Known rows:
[ -7   0  -3  -8  -4   1 -10 -10  -3   3   9  -4  -2  -4   1   9   3  -6
  -1   4  -8   3   2  -2   0  -7   5] -> flugre
[  3   0   4  -3   3  -5  -1  -3  -3  -2  -4  -4   1  -8   3  -4   5  -3
   2 -13  -5   6   2  -2  -3  -6   3] -> nuplus
[ -7   7  -1  -1   0   1   7  -6   9  -4  -3   5   2  -7   6   6   1  -5
  -3 -10  -7   4   3  -4   9   2   9] -> varobrur
[ -6  -3  -5   3   7   6  20   4  11   7  -7  -9  -3   6  -2  38  13   5
  14   3  31   2   1  25  -7 -10   4] -> gomuskin
[-3 -1 11 -2 -9 -4 -9  3 -4 10  3 -6 -5 -9 30 -2 14 17 -8  0 -7  7  3  6
  3 -7  3] -> grakun
[-7 -1 -5 -4  0  3 -9 -8 -3 -1  1 -6 -2 -2  0  5  5 -4  1 -5 -5  3  2 -2
  7 -6 12] -> kolobuk
[ -9   1  10  -2  -9  -3 -10  -6  -4  -4   9   3  -3  -8  -2  -8   1  -5
   1 -10  -9   2   1  -3   6   6   6] -> dedru
[-6  9 -2 -6 -8  4 -5 -7 14 -3 -1  0 -1 -7  6 17  0 -4  0 -8 -7  3  4 -2
  2  6  3] -> klutran
[ 6  3 15 -5 -7 -4  1 -8 -4 -5 -6 -4  9 -8  9  1  1  1 -2 -5 -7  4  9  4
 -6 -6  3] -> bubul
[ -3   5   8  -6  -5  -4  -9  -6   1  -2   9  18  11  -7   5  -8  -1  -4
  -7 -12  -1   6   4   4  -6   9  14] -> fleto
[-7  0  3 -4 -6 -4 -4  4 -2 -2 -4 -4 -3 -6  6 -1  0  8 -5 -8 -8  4  4  3
 -5 -6  4] -> stoflam
[-6  0 -5  1 13 17 37 -2 28 -5 -6 -8 -2  4  0 41  6 -1 13  4 13  6  1 -3
 -2 -8  3] -> drunu
[ -5   3  -1  -5   1  -6  -6 -10   0  -2   1  -6  -4  -8   1   7  13  -4
  11  -4  -9   4   4  -3   4  -6   1] -> boskes
[ -4  -2   5  -6  -4  -4 -11  -3  -4   2  11  11   2  -7  -1  -9  -1  -5
  -9 -10  -8   3   0   5  -4   0   7] -> riren
[ -4   2  13  -4  -9  -5 -10  -4  -4   5   7   0  -3  -9   0  -8   4  -5
   9 -11  -8   2   2   2  -5   5   2] -> tipa
[  1   9  -1  -5   2  -5  -1  -3  10  -4  -5   1   9  -9  10   6   2  -3
  -2 -11   1   7   7   1  -3   1   3] -> trelapo
[ -1  -1   0  -4   5  -6  -3  -3  -4  -2  -4  -3  -2 -10  -1  -8  10  -3
   5 -12  -7   5   2   0  -5  -6   2] -> gisam
[ -3   0  11  -3  -4  -5 -11   2  -2  -3   9  10  -1 -10   2  -8   1  -1
  -5 -13  -8   7   1  -4  -3   7   1] -> flizo
[ 8  0  3  0 -7  6 33  5 10 -6 -6 -8 -4  7  0 24  6  9 11 13 19 11  0  0
 -6 -9  1] -> fodo
[ -6   0   5  -6   0  -3 -10  -7  -3   9   5   6   4  -9  -2  -3   1  -5
  -3 -11  -7   0   3  16  -5  -2   8] -> drifel

Facts:
{bizik, bofa, boskes, bronik, bubul, delil, dinus, dratris, dreral, drestal, fabo, flaklum, flenul, flomuk, fludus, flugre, fuplun, gisam, godreskis, graruk, gretrufle, grifle, grimotun, kedi, keklar, kliflol, klutran, kolobuk, kugruskem, leduku, lubrel, mafistur, mevir, mipan, mugran, nesok, nuplus, plagu, pludrem, puskam, redetul, rerum, revu, rududrom, rutoplol, samol, skaskor, skonok, stebu, stoflam, taflozul, tedre, tredrim, trelapo, varobrur, zapliver, zuko} φ 684
{dedru, dribri, drifel, duben, fleto, flizo, floval, flunine, flupe, kipur, klodevam, lagodis, lepu, lubrek, meplin, milim, munodril, nazek, nefe, plavon, plugre, riren, skaveklak, skemok, stovom, susok, talir, tipa, trukas, vastul, vepas} φ 175
{dizus, draras, drovopak, grakun, gretrul, kipuvir, koskan, ladrum, lilik, lopakas, losan, mibal, midol, plibro, refle, savur, skotum, sozo, traboplel, trapal, vuri} φ 713
{dradir, drunu, fodo, fupi, gasal, gomuskin, grastek, kagran, karik, kludrin, lukir, lukufim, maklem, skugras, stezel, stivafar, triskos, tubru, venul} φ 750
{bizik, delil, dinus, flenul, fleto, flomuk, flugre, flunine, flupe, fuplun, kagran, kipuvir, kolobuk, lubrel, midol, munodril, nefe, pludrem, redetul, riren, samol, talir, tredrim, trukas} θ d
{bofa, bronik, bubul, dizus, dreral, drestal, drunu, fabo, flaklum, floval, kipur, klutran, lepu, lubrek, meplin, mipan, plagu, puskam, rutoplol, skaveklak, skonok, sozo, stebu, stivafar, stoflam, stovom, tipa, trelapo, venul, zuko} θ b
{boskes, dedru, draras, dratris, drovopak, duben, flizo, fludus, fodo, fupi, gasal, gisam, godreskis, grakun, gretrufle, gretrul, karik, kedi, keklar, klodevam, kludrin, koskan, kugruskem, ladrum, lagodis, leduku, lopakas, losan, lukir, lukufim, mafistur, maklem, mevir, milim, mugran, nazek, nesok, nuplus, plavon, plibro, plugre, refle, rerum, rududrom, savur, skaskor, skemok, skotum, skugras, stezel, susok, taflozul, tedre, traboplel, trapal, tubru, varobrur, vastul, vepas, vuri} θ a
{dradir, dribri, drifel, gomuskin, graruk, grastek, grifle, grimotun, kliflol, lilik, mibal, revu, triskos, zapliver} θ c
[bizik, bofa, draras, drifel, fabo, gisam, gomuskin, gretrufle, keklar, kliflol, koskan, lukufim, midol, puskam, skemok, skotum, talir, zuko] ω traboplel
[bizik, plibro, puskam] ω mipan
[bubul, fodo, grakun, skaskor] ω grifle
[dedru, skaveklak, tipa] ω venul
[dedru] ω fuplun
[dratris, flugre, graruk, midol, plugre, stezel] ω draras
[drestal, vepas] ω bubul
[drestal] ω dinus
[dribri, kludrin] ω kipuvir
[dribri] ω gisam
[dribri, lepu] ω tipa
[drovopak, gretrul, trapal] ω fabo
[drovopak, koskan, mipan] ω stebu
[drovopak, flomuk, puskam, riren, tedre, vastul] ω tredrim
[flaklum, plugre] ω grastek
[flizo] ω rududrom
[fludus, skemok, talir] ω vastul
[fludus, flupe, rerum] ω graruk
[fupi] ω flupe
[gomuskin, munodril] ω rutoplol
[grakun, stoflam] ω rerum
[grakun, kludrin, tedre] ω gretrufle
[grakun] ω koskan
[gretrufle, lepu] ω nuplus
[karik, koskan] ω lukufim
[keklar, trapal] ω plavon
[keklar] ω kedi
[kipur] ω fludus
[kipuvir, plavon, venul] ω midol
[kolobuk, rududrom, skemok, tipa] ω nesok
[lilik] ω refle
[lopakas, plagu, skaveklak] ω zuko
[lukir, vepas] ω dratris
[lukir] ω dedru
[nuplus] ω leduku
[plagu] ω pludrem
[revu, stoflam] ω triskos
[riren] ω dradir
[rududrom] ω stivafar
[skaskor] ω nazek
[skugras] ω keklar
[skugras] ω boskes
[stezel] ω plagu
[stivafar] ω drifel
[stoflam] ω milim
[tedre] ω taflozul
[trapal] ω samol
[trukas] ω trelapo
[bizik, bofa, bubul, delil, dinus, dribri, drifel, duben, flaklum, fleto, flizo, fludus, flupe, gasal, gisam, gretrul, kagran, kludrin, kugruskem, leduku, lepu, lilik, lopakas, lukir, mibal, midol, mipan, nazek, nesok, nuplus, plavon, puskam, riren, rududrom, rutoplol, samol, savur, skaveklak, skonok, skotum, skugras, sozo, stezel, stoflam, stovom, tedre, tredrim, trelapo, triskos, trukas, vastul, venul, vepas, zapliver] σ 720
[boskes, drestal, drunu, flomuk, flugre, grastek, grifle, karik, kedi, kipuvir, kliflol, klutran, lagodis, lukufim, mafistur, pludrem, talir, vuri] σ 49
[bronik, dradir, grimotun, meplin, nefe] σ 495
[dedru, draras, fabo, flenul, flunine, fuplun, kolobuk, mugran, taflozul, trapal, tubru, zuko] σ 835
[dizus, dratris, dreral, fodo, godreskis, gomuskin, grakun, keklar, kipur, ladrum, lubrek, maklem, munodril, plibro, plugre, rerum, stebu, stivafar, susok, tipa, traboplel] σ 312
[drovopak, floval, fupi, gretrufle, koskan, mevir, plagu, redetul, refle, revu, skaskor, skemok] σ 236
[graruk, klodevam, losan, lubrel, milim, varobrur] σ 825

Rows:
No name comes twice in this set of rows, the named rows included.
[ -8   0  -2   2  -4   2  12 -11   3  -5  -5  12  -1  -9  27  14   5  -3
  -7  -9  -7   5  19  -4  32   1  15] -> refle
[  7  10  31  -5  -9  -6  -9  -6  -5  -5   4  11   9  -9   6  -6  -1  -4
  -7 -11  -9   3  11  -2  -4   4   4] -> nazek
[ -7  -1   1  -7  -8   0 -11  -7  -5   7  20   6  -5 -10  -1  -7   0  -6
  -5  -8  -9   2   2  -2   0   1   7] -> talir
[  2   0  -4   4   9  -4  27   2  16  -2  -7  -9  -3   2   0  24  28   1
  24   1  20   4   0   7  -6 -11   2] -> stivafar
[ -8  -2   3  -5  -7  -3 -10   2  -2  12  10   6   1  -8   0  -4  -2  -2
  -7 -11  -7   1   3  16  -6   3   7] -> dribri
[-3  0 -5  4 13 16 40 -1 27 -7 -6 -6 -1  9  0 34  9 -3  9  2 17  9  3 -4
 -3 -8  3] -> tubru
[ -2  -1  10  -6  -1  -6 -12  -9  -3   0   9   6   5  -9  -2  -9   1  -5
  -5 -11  -8   4   3   4  -5  -3   7] -> flupe
[ -3  -2   3   1  -9  -4  -8  -1  -4  11   2  -6  -5  -8  27   1  24  10
  -1 -10  -4   8   4   6  10  -4   2] -> plibro
[-1  1 -3 -7  4  1 -4 -6  9 -2 -5  4  9 -8  8  5  0 -2 -7 -9 11  8  3  9
 -4 -4  7] -> delil
[ -4  -2  11  -6  -8  -6 -12  -3  -2   5  14   4  -5 -10   0  -8   0  -4
  -4  -9  -2   3   3   6  -4   1  11] -> munodril
[-5  1  0 -2 -3 -4 -6 -8 -4 -1 -4 -5 -2 -9 17  9 34  0  9 -2 -8  2 18 -3
 27 -8  3] -> draras
[ -6   0  -4  -6   7  -3  -5 -12  -3   3  -5  -4   4  -9  -1  21   0  -2
   6  -5  -8  -1   5  10  -1  -8  12] -> graruk
[ -6   3  -3  -4   1   0  -8  -4   6  -3  -6   4  11  -9   2  23  -2  -4
 -10 -10  13   3   7  18  -4   0  11] -> zapliver

Now the same objects, written a new way:
Known rows:
[ -6  -7   3  15 -12 -11  13  -1  -9   0 -20  -3   1  -6 -18   3  22  -1
 -20  -4  -5 -13 -10  -2   3  48 -12  -1 -10  -3  13 -14  -7  13 -20  15
   0  -6] -> gasal
[ -2 -10   2  26 -11 -27   9  -4  -7  -8  11  -7  -7 -16 -19  -8  18  -4
 -21   8  -4   2  12   0 -18  27  10  -2  -3 -11  11 -16  -6   4 -16   9
 -13  -7] -> tubru
[  8  -8  -8  -6  46   9  -9  19  -8 -12   5   4   8  -1   0  18 -11   1
  54  -6  -5 -11  34  -6 -17 -17  28  -3  20 -10  -8  -3  -1 -13 -11   4
 -15  -6] -> grakun
[ -5  -6  -5  -9  29  -3  -5  21  -6  -1 -13   4  28  13 -10  15  -7  16
  34  -1  -4  -5 -10   0   0 -17  -1   4   3  16  -3  -5  15  -2  19  16
 -10  16] -> lopakas
[ -1  -8  -5  -9  -8 -32  36   3  -7  34 -20   3  18  10 -21  19   7  30
 -20  -5  -5 -12 -12  -1  25  40 -10  13  11   9 -11 -14  -5   2 -17  22
 -10  -3] -> plavon
[  7   1  10  18  -6  10 -10  -6  12 -22  14  -4 -18   8  44 -19   1  -9
  -1  15   3   0  -3  -6 -15 -19  19  -2  -7 -14   4  -6   1 -13   0 -13
  -7  -2] -> mevir
[ 21  -9  -5  -3 -10 -28  15   4   1  28 -22   8   3  11 -20  17   7  -1
 -14  12  -3 -17  -7   9 -27  19  -8   3  -8 -13  -6 -13  -6  -2 -18  13
 -13  -6] -> milim
[ -2 -10  -4  -1 -11 -29   6   6  -8   0   5  -4 -15 -14 -22   2   0   7
 -22  12  -4   7  -4  -3  15  27   0   1   9  14  -8 -13  -9  -2 -15   7
   2  -6] -> karik
[ -5  -8  -5  -6  26  -3  -9  21  -4  -1 -11   3  27  11 -11  17  -8  16
  29  -2  -3  -6 -10   2  -2 -19   1   3   4  15  -4  -6  17   0  16  17
 -10  17] -> gretrul
[  7  -9   7  -8  36 -23  -8  10 -10 -10  14  -2   9  14  25  -1  -9  -1
  28  -6  -2   0  26  17 -25 -19  16   0  -6 -11  26 -14   6  -7  -1   9
 -15   3] -> refle
[ -5  12  -6  -8   3  11 -12   2   9 -21   1  -3 -18 -22   4 -16  -9  -9
  41  11  -4   7  -6  -9   5 -19  25  -3  -9 -11  -8  26  -2 -11 -15 -15
   7  -7] -> keklar
[ -2  -6   8  16  -2  23 -11  -9  13 -18  26  -6 -13  -4  35 -19  -6  -7
 -17  -5   8   4   0   3 -13 -18  -6  -2  -9 -10  14   9  -2   3  18 -13
   8  -2] -> klutran
[  7 -11   1  -3   4  54 -11  -5  17 -19  10  -5 -13 -14  40 -15  -8  -4
   4   4  -4 -13  18  -7 -16 -17   0  -2 -10 -15 -11  10  -9 -11  -1 -13
   4  -8] -> stebu
[ -8   1  -7 -10   8 -19 -12  -9  20 -12  31  -2 -18 -26 -18 -15 -11  -6
  21  -2  -3  53  -6  -6   2 -19   0   0  -8  16 -10  47   9 -14  -6 -16
  35   1] -> zuko
[  1   2  -4  -5  -5  50 -13  -7   2 -19  -3  -4  -7   9   2  -9  -9  -6
  -6  -4  19  -7 -12 -11  44 -18  -9  -4   3  15  -9  28   3   8  32 -10
  35  10] -> bubul
[ -6  32  -4  -7  -4 -21  -9  -3  22 -20  33  -1 -19 -28 -18 -16 -10  -7
  28  -2  -4  60 -13  -7   0 -16  -1  -4  -6  13  -9  42   8 -12  -4 -14
  11  13] -> kliflol
[  0  -8  -1  10 -13  -2  -4  -5   7  -3 -17  -3  -5  -2 -20  23   7  -8
 -18   1  -3 -13 -12  -1 -16  43 -11  -4  -5 -14  25 -15  -6  21 -17  12
 -11  -6] -> dradir
[  0  25   4   6 -11  29  -9  -7  25 -20  -4  -3 -14  18  26 -15  -1  -6
  10  -3   5  -7 -12  -6 -16 -12  -8  -2  -7 -13  19   5  -4   0  18 -13
  -6   9] -> grimotun
[ -7  -5  12 -10  10   7 -10   3  -7  -6  -2  12  42  13   3  18  -4  -3
  16  -3  -1   2 -11  20 -28 -17 -11  -5  -7  -9  46 -10   1  16  26  19
 -15  21] -> mibal
[ -1 -10  -5  -9 -12 -24  24   4  -6  36 -17  12  23   9 -22  32   3  19
 -21  -4  -6 -10 -13   6  16  33 -12  10  -3  10  -8 -13  -5  17 -17  11
  -8  -3] -> trukas

Rows:
No name comes twice in this set of rows, the named rows included.
[ -6 -10  -3  -1 -12 -24  24   0  -8  28 -16  15  28   5 -20  23  18   8
 -20  -5  -4 -14 -12  23  -9  36 -11   8  -7  -7  12 -12  -4  23 -18  15
 -13  -7] -> fleto
[ -7 -11   6  -8  27  10  -7  -4  -8  14 -12   1  42   4  11  11  -8  -8
  12  -3   0  -9  -6  21 -24 -18 -13  -2  -7  -8  39 -11   1  19  34  16
  -7  10] -> sozo
[ -3 -11  10  -8  31 -19  -7  10  -6 -10  18  -1  23  11  18  -4  -5   1
  14  -4  -6   4  22  24 -27 -19  23   4  -5  -7  29 -13   8  -1   4  11
 -12   5] -> vuri
[ -8  -8   4 -10  19  -4  -6  12  -5  -6 -14   7  37  13  12   1  -3   4
  14  -1  -4  -8 -11  18 -23 -17  -1   0  -7  -4  31 -13   8   8  20  18
 -15  10] -> savur
[ -3 -10   8  20 -11 -20   2  -8   1  -3  13  -5  -6 -10 -18   7  10  -5
 -23  -1  -3   8   5   2 -17  37 -11  -4   3 -11  32 -14  -3  16 -18  10
 -14  -3] -> grastek
[ -7  -7  -2  -9  16   7 -11   9  -6  -4  -1   9  36  14 -13  32  -9   7
  33   0  -5   4 -10   6  -8 -19 -11  -2  15   8  10   3   2   9  24  19
 -13  25] -> lilik
[ -6  58  -8  -7  -9 -15 -13  10   7 -16 -12  -3 -16 -26 -17 -18  -8  -4
  28  -5  -3  32  -9  -7  18 -13  -2  -4  -6  24 -11  28  19 -16   7 -13
  40   8] -> gisam
[  7  -8  -4   2  -8 -29   8   5  -5  -1  -2  -6 -16   0 -23   9   1   3
 -15  20  -3  -4   5  -8  12  22  -4  -1  16   2 -12 -14  -4  -6 -15   5
  -7  -6] -> fupi
[ -7  14  -7  -9   3 -16 -12   9  12 -17  14  -2 -18 -19  -5 -17 -10  -8
  34  25  -3  33  -9  -4   7 -21  18  -1  -9  10 -10  24  18 -16 -13 -15
  19  -1] -> gretrufle
[ -1 -10  -3  19 -11 -15   7  -9   0  14   8  -6  -7 -17 -17   0   4  -7
 -20   0  -2  -3  12   6 -15  20 -10  -1  -9  -9  23 -16  -3  21 -21   4
   0  -5] -> drunu
[  3  -7   1  -9  48  21 -10  -7 -11   5   1  -3  25  -7  20   7 -10  -4
  35  -3  -6 -14  51   9 -24 -18  -3  -4  -7 -16   9  -9  -6  -7  -2   2
 -12  -9] -> dizus
[  5  -3   1  -5  -8  17  -9  -6  17 -21  34  -2 -19  13  11 -13  -9  -6
  14   6  -4  15  -1  -6   7 -18  -1  -3  17  -3  -9  26  -5  -9   2 -13
  -7   8] -> revu
[ 11 -11  -5  -6  -9   5   3   5  -6  -7  -9   1 -12 -13 -22  16  -1  -5
  -9  20  -2 -15  14  -6  14   6   4  -4  17 -10  -8 -13  -3 -10 -15   0
  -7  -5] -> fodo
[ 11  -8  -7  -5  -4 -35  27   1  -8  21  23   4   5  -2 -19  22   1  26
 -21   1  -5   2  19   7   1  19  10  17  23   4  -8 -15  -5   0 -16  14
 -18  -4] -> dedru

